Here is a tiny trained network, its code and every weight. The questions are about switching its units off for an input and a target symbol, where a switched-off unit gives its printed mean instead of its output.

import numpy as np


def w(rows, s, z=0):
    codes = np.array(rows[::2]) - 128.0
    scale = np.full(codes.shape[1], s)
    scale[-1] = z or s
    return codes * scale


def norm(h):
    return h / np.sqrt((h * h).mean(-1, keepdims=True) + 1e-5)


def f(y):
    return np.maximum(y, 0)


def softmax(a):
    e = np.exp(a - a.max(-1, keepdims=True))
    return e / e.sum(-1, keepdims=True)


def log_softmax(a):
    a = a - a.max(-1, keepdims=True)
    return a - np.log(np.exp(a).sum(-1, keepdims=True))


def net(x, mask):
    ids = ['αγδεζθλμπστφψω'.index(c) for c in x.split()]
    T = len(ids)
    res = E[ids] + P[:T]
    u = 0
    for l in range(2):
        r = norm(res)
        for j in range(2):
            rows = slice(4 * j, 4 * j + 4)
            q, k, v = (r @ M[l][rows].T for M in (Q, K, V))
            z = softmax(np.where(np.tri(T) > 0, q @ k.T / 4**0.5, -1e9)) @ v
            o = O[l][rows]
            res = res + np.where(mask[u + j], z, o[:, -1]) @ o[:, :-1]
        u += 2
        y = f(norm(res) @ A[l][:, :-1].T + A[l][:, -1])
        res = res + np.where(mask[u : u + 4], y, B[l][:, -1]) @ B[l][:, :-1]
        u += 4
    return log_softmax(norm(res)[-1] @ U[:, :-1].T + U[:, -1])


Q, K, V, O, A, B = {}, {}, {}, {}, {}, {}
E = w([
[154,107,117,112,111,166,97,140,183],'α',
[142,112,145,141,145,178,69,107,196],'γ',
[164,137,104,118,80,147,115,184,134],'δ',
[151,89,141,138,97,117,119,151,132],'ε',
[179,71,149,128,96,188,87,106,170],'ζ',
[146,140,91,109,85,194,106,192,150],'θ',
[179,134,131,145,115,187,81,110,140],'λ',
[164,76,152,118,79,184,116,174,143],'μ',
[64,137,67,173,177,152,200,111,184],'π',
[139,124,202,167,156,175,106,122,124],'σ',
[160,157,75,148,36,181,195,143,91],'τ',
[180,181,140,173,125,247,86,133,104],'φ',
[92,118,151,114,140,218,123,225,179],'ψ',
[236,96,188,168,46,54,212,7,111],'ω',
],0.0012)
P = w([
[28,81,110,187,82,106,25,98,172],'0',
[167,55,91,131,232,85,103,144,55],'1',
[50,58,116,87,72,162,71,38,164],'2',
[151,167,103,136,161,53,102,152,78],'3',
[188,146,153,236,82,100,139,191,229],'4',
[186,125,126,45,223,113,170,116,58],'5',
[129,210,186,28,61,131,242,52,156],'6',
[190,176,135,89,188,83,144,170,74],'7',
[254,151,218,237,95,81,150,217,183],'8',
],0.0019)
Q[0] = w([
[37,55,137,237,31,94,149,40,233],'L0H1',
[141,111,64,45,210,55,192,63,71],'L0H1',
[42,107,189,136,25,158,193,33,253],'L0H1',
[229,187,180,209,170,65,196,238,193],'L0H1',
[122,212,226,185,39,167,220,107,224],'L0H2',
[27,149,120,8,118,159,135,35,52],'L0H2',
[236,219,172,15,183,91,211,173,103],'L0H2',
[224,140,132,242,198,82,126,228,136],'L0H2',
],0.0046)
K[0] = w([
[138,49,25,207,133,56,96,13,116],'L0H1',
[190,219,213,157,36,152,46,191,89],'L0H1',
[128,150,33,231,145,19,118,34,87],'L0H1',
[218,96,217,25,231,158,236,84,46],'L0H1',
[165,101,33,21,180,47,45,154,47],'L0H2',
[105,227,124,229,15,53,20,181,194],'L0H2',
[216,252,171,80,90,92,188,115,23],'L0H2',
[176,98,202,20,229,230,212,32,105],'L0H2',
],0.0044)
V[0] = w([
[60,117,116,151,170,171,176,154,134],'L0H1',
[129,154,169,116,162,168,173,165,166],'L0H1',
[60,100,121,122,135,101,174,200,114],'L0H1',
[144,138,112,106,137,200,93,156,132],'L0H1',
[202,159,71,170,63,150,128,48,44],'L0H2',
[117,156,144,161,179,233,125,145,104],'L0H2',
[111,190,1,123,132,162,145,164,168],'L0H2',
[126,182,187,167,120,187,95,193,94],'L0H2',
],0.0043)
O[0] = w([
[78,130,86,47,85,104,103,57,75,133],'L0H1',
[125,169,111,101,132,104,172,107,99,44],'L0H1',
[119,65,99,51,115,15,106,113,53,128],'L0H1',
[109,119,86,148,97,182,180,160,104,251],'L0H1',
[141,55,76,171,115,196,40,155,5,65],'L0H2',
[94,255,145,170,49,145,58,46,117,158],'L0H2',
[202,154,11,194,112,82,56,125,202,110],'L0H2',
[97,191,200,206,77,127,60,155,138,106],'L0H2',
],0.0039,0.0012)
A[0] = w([
[143,64,161,94,238,107,143,156,65,152],'L0N1',
[172,108,82,35,180,4,146,89,63,225],'L0N2',
[68,229,25,12,73,22,45,39,7,3],'L0N3',
[77,122,221,146,163,171,148,88,99,66],'L0N4',
],0.0026,0.00062)
B[0] = w([
[155,183,196,139,119,124,76,142,168,217],'L0N1',
[191,132,66,120,123,201,125,126,84,242],'L0N2',
[234,211,121,4,172,69,69,109,48,253],'L0N3',
[91,146,61,80,100,69,160,140,91,165],'L0N4',
],0.0036,0.0024)
Q[1] = w([
[39,2,122,85,91,135,146,98,114],'L1H1',
[138,94,189,226,183,83,149,238,43],'L1H1',
[89,10,40,63,116,67,132,23,206],'L1H1',
[143,108,178,112,123,18,249,231,48],'L1H1',
[247,205,123,152,179,46,153,232,41],'L1H2',
[40,131,138,154,59,29,234,169,117],'L1H2',
[35,113,122,140,13,152,150,41,228],'L1H2',
[218,239,137,188,47,78,186,180,160],'L1H2',
],0.0042)
K[1] = w([
[89,22,184,138,13,84,59,127,215],'L1H1',
[206,87,230,176,151,231,242,74,103],'L1H1',
[92,18,77,89,133,36,9,79,218],'L1H1',
[208,79,247,86,123,125,225,130,110],'L1H1',
[231,161,147,131,154,224,247,29,46],'L1H2',
[120,97,245,86,201,221,73,132,137],'L1H2',
[26,138,94,108,205,66,2,191,183],'L1H2',
[161,203,112,73,239,201,67,130,40],'L1H2',
],0.0041)
V[1] = w([
[76,132,88,168,144,121,175,23,139],'L1H1',
[33,170,108,47,184,94,122,170,120],'L1H1',
[168,161,168,76,46,43,153,195,95],'L1H1',
[139,177,126,100,143,159,52,83,115],'L1H1',
[209,132,105,171,8,82,215,207,76],'L1H2',
[88,144,60,121,145,116,96,242,103],'L1H2',
[127,64,136,170,102,128,192,42,96],'L1H2',
[69,145,51,77,86,182,159,253,135],'L1H2',
],0.0029)
O[1] = w([
[214,120,133,166,162,171,167,175,83,5],'L1H1',
[157,140,153,227,183,48,145,52,154,107],'L1H1',
[66,94,126,123,154,137,110,60,188,153],'L1H1',
[92,148,208,204,149,108,117,197,146,186],'L1H1',
[81,22,51,67,170,125,67,83,172,104],'L1H2',
[145,137,164,171,140,25,75,97,190,158],'L1H2',
[142,133,102,103,158,201,177,54,87,23],'L1H2',
[85,87,115,216,68,3,115,119,187,133],'L1H2',
],0.0031,0.0021)
A[1] = w([
[154,57,26,178,203,160,45,150,24,4],'L1N1',
[29,96,170,206,53,144,158,154,149,38],'L1N2',
[127,2,92,183,86,201,159,202,101,63],'L1N3',
[201,133,78,154,128,152,182,142,220,33],'L1N4',
],0.0034,0.0018)
B[1] = w([
[33,113,115,188,139,116,216,69,106,194],'L1N1',
[140,117,66,88,93,157,146,111,49,254],'L1N2',
[97,178,132,136,253,95,91,83,134,232],'L1N3',
[212,108,94,158,188,86,198,150,117,197],'L1N4',
],0.0043,0.0018)
U = w([
[250,60,41,189,215,74,231,188,192,201],'α',
[205,183,166,127,45,214,246,221,145,119],'γ',
[146,41,30,161,150,47,43,191,226,56],'δ',
[56,14,228,19,92,110,152,173,244,197],'ε',
[72,57,72,59,230,237,190,69,15,168],'ζ',
[201,75,21,234,34,89,20,149,230,32],'θ',
[53,230,88,236,133,227,47,229,25,60],'λ',
[61,51,55,38,25,138,182,77,130,138],'μ',
[240,223,35,13,127,18,43,41,6,15],'π',
[50,168,200,118,24,133,218,80,65,53],'σ',
[28,29,33,240,205,84,55,33,105,146],'τ',
[134,170,168,227,25,222,17,191,114,153],'φ',
[34,247,235,180,77,3,148,17,243,173],'ψ',
[168,48,222,101,231,200,47,146,165,4],'ω',
],0.0043,0.0014)

Each question gives the input, a string of symbols that net reads in full, and the target symbol t.
The units are the heads (4 rows each of Q, K, V and O) and the neurons (one row each of A and B). Each row of codes is followed by its name. A weight is (code - 128) times the scale printed after its matrix; where a second scale follows, it is the last column's (O, A, B and U).
mask holds one flag per unit, layer by layer, with each layer's heads first. A switched-off unit (its flag False) gives its mean, the last column of its rows in O or B, instead of its output. The means were averaged over made-up inputs and are rounded, as every weight is.
A unit's drop is (log p(t) with every unit on - log p(t) with that unit switched off) / (log p(t) with every unit on - log p(t) with every unit switched off).
The circuit of an input: a set's keep is (log p(t) with only the set's units on - log p(t) with every unit switched off) / (log p(t) with every unit on - log p(t) with every unit switched off). Starting from all 12 units, units are removed one at a time, each time the one whose removal leaves the highest keep (on an exact tie, the one counted first), for as long as the keep stays at least 0.8.
units of the circuit, in order: the units of the circuit, biggest drop first
top k neurons: the k neurons with the biggest drops, biggest first
k most important neurons of layer l: the k neurons of layer l with the biggest drops, biggest first
heads that matter: for each layer, one digit per head in row order, 1 if its drop is at least 0.15 and else 0, layers parted by /
input ε λ π φ μ, target λ: top 2 neurons : (L1N3, L0N3)
input μ ε α, target μ: heads that matter : 11 / 01
input α λ ω ψ, target ζ: heads that matter : 01 / 00
input ψ ε σ φ ε θ θ σ, target ψ: top 2 neurons : (L0N2, L0N4)
input ε π α μ, target α: heads that matter : 01 / 00
input α ψ ε γ α π, target α: heads that matter : 00 / 00
input γ ψ ζ ε ψ ε π, target ε: heads that matter : 11 / 00
input μ θ σ λ, target ψ: heads that matter : 11 / 10
input ω γ γ φ φ, target γ: top neuron : (L0N3)
input φ τ σ, target φ: heads that matter : 01 / 00
input μ ψ ε, target μ: 3 most important neurons of layer 0 : (L0N3, L0N4, L0N1)
input ζ σ λ ψ ε ε ζ α λ, target ε: heads that matter : 01 / 10
input α ε λ θ τ φ λ φ, target λ: units of the circuit, in order : (L0H2, L0H1)
input φ γ ω ψ γ, target γ: 2 most important neurons of layer 0 : (L0N3, L0N2)
input ε ψ α σ ε, target ψ: units of the circuit, in order : (L0H2)
input δ ζ ε ψ ψ ζ ψ ω ω, target ζ: heads that matter : 11 / 11
input π π ψ, target π: heads that matter : 10 / 00
input ω α θ θ θ π θ γ, target α: heads that matter : 10 / 00
input γ γ ψ, target γ: units of the circuit, in order : (L1H2, L1H1, L0N3)
input ε ε ψ, target ε: units of the circuit, in order : (L0H2, L0H1)
input δ λ α γ τ θ γ, target γ: heads that matter : 10 / 10
input φ δ τ, target φ: units of the circuit, in order : (L0H2)
input ζ ψ ψ, target ζ: 2 most important neurons of layer 1 : (L1N2, L1N3)
input α λ φ, target α: heads that matter : 01 / 10
input ψ ψ θ θ π ε δ, target θ: heads that matter : 01 / 00
input α φ θ τ φ α τ π ψ, target α: units of the circuit, in order : (L0H1, L1N4, L1H2, L0H2)
input π λ τ φ ψ, target λ: heads that matter : 11 / 00
input θ δ ψ, target θ: units of the circuit, in order : (L0H2, L0N3, L1H1)
input α ε ψ λ φ σ δ τ, target τ: units of the circuit, in order : (L0H2, L1H2, L1N1)
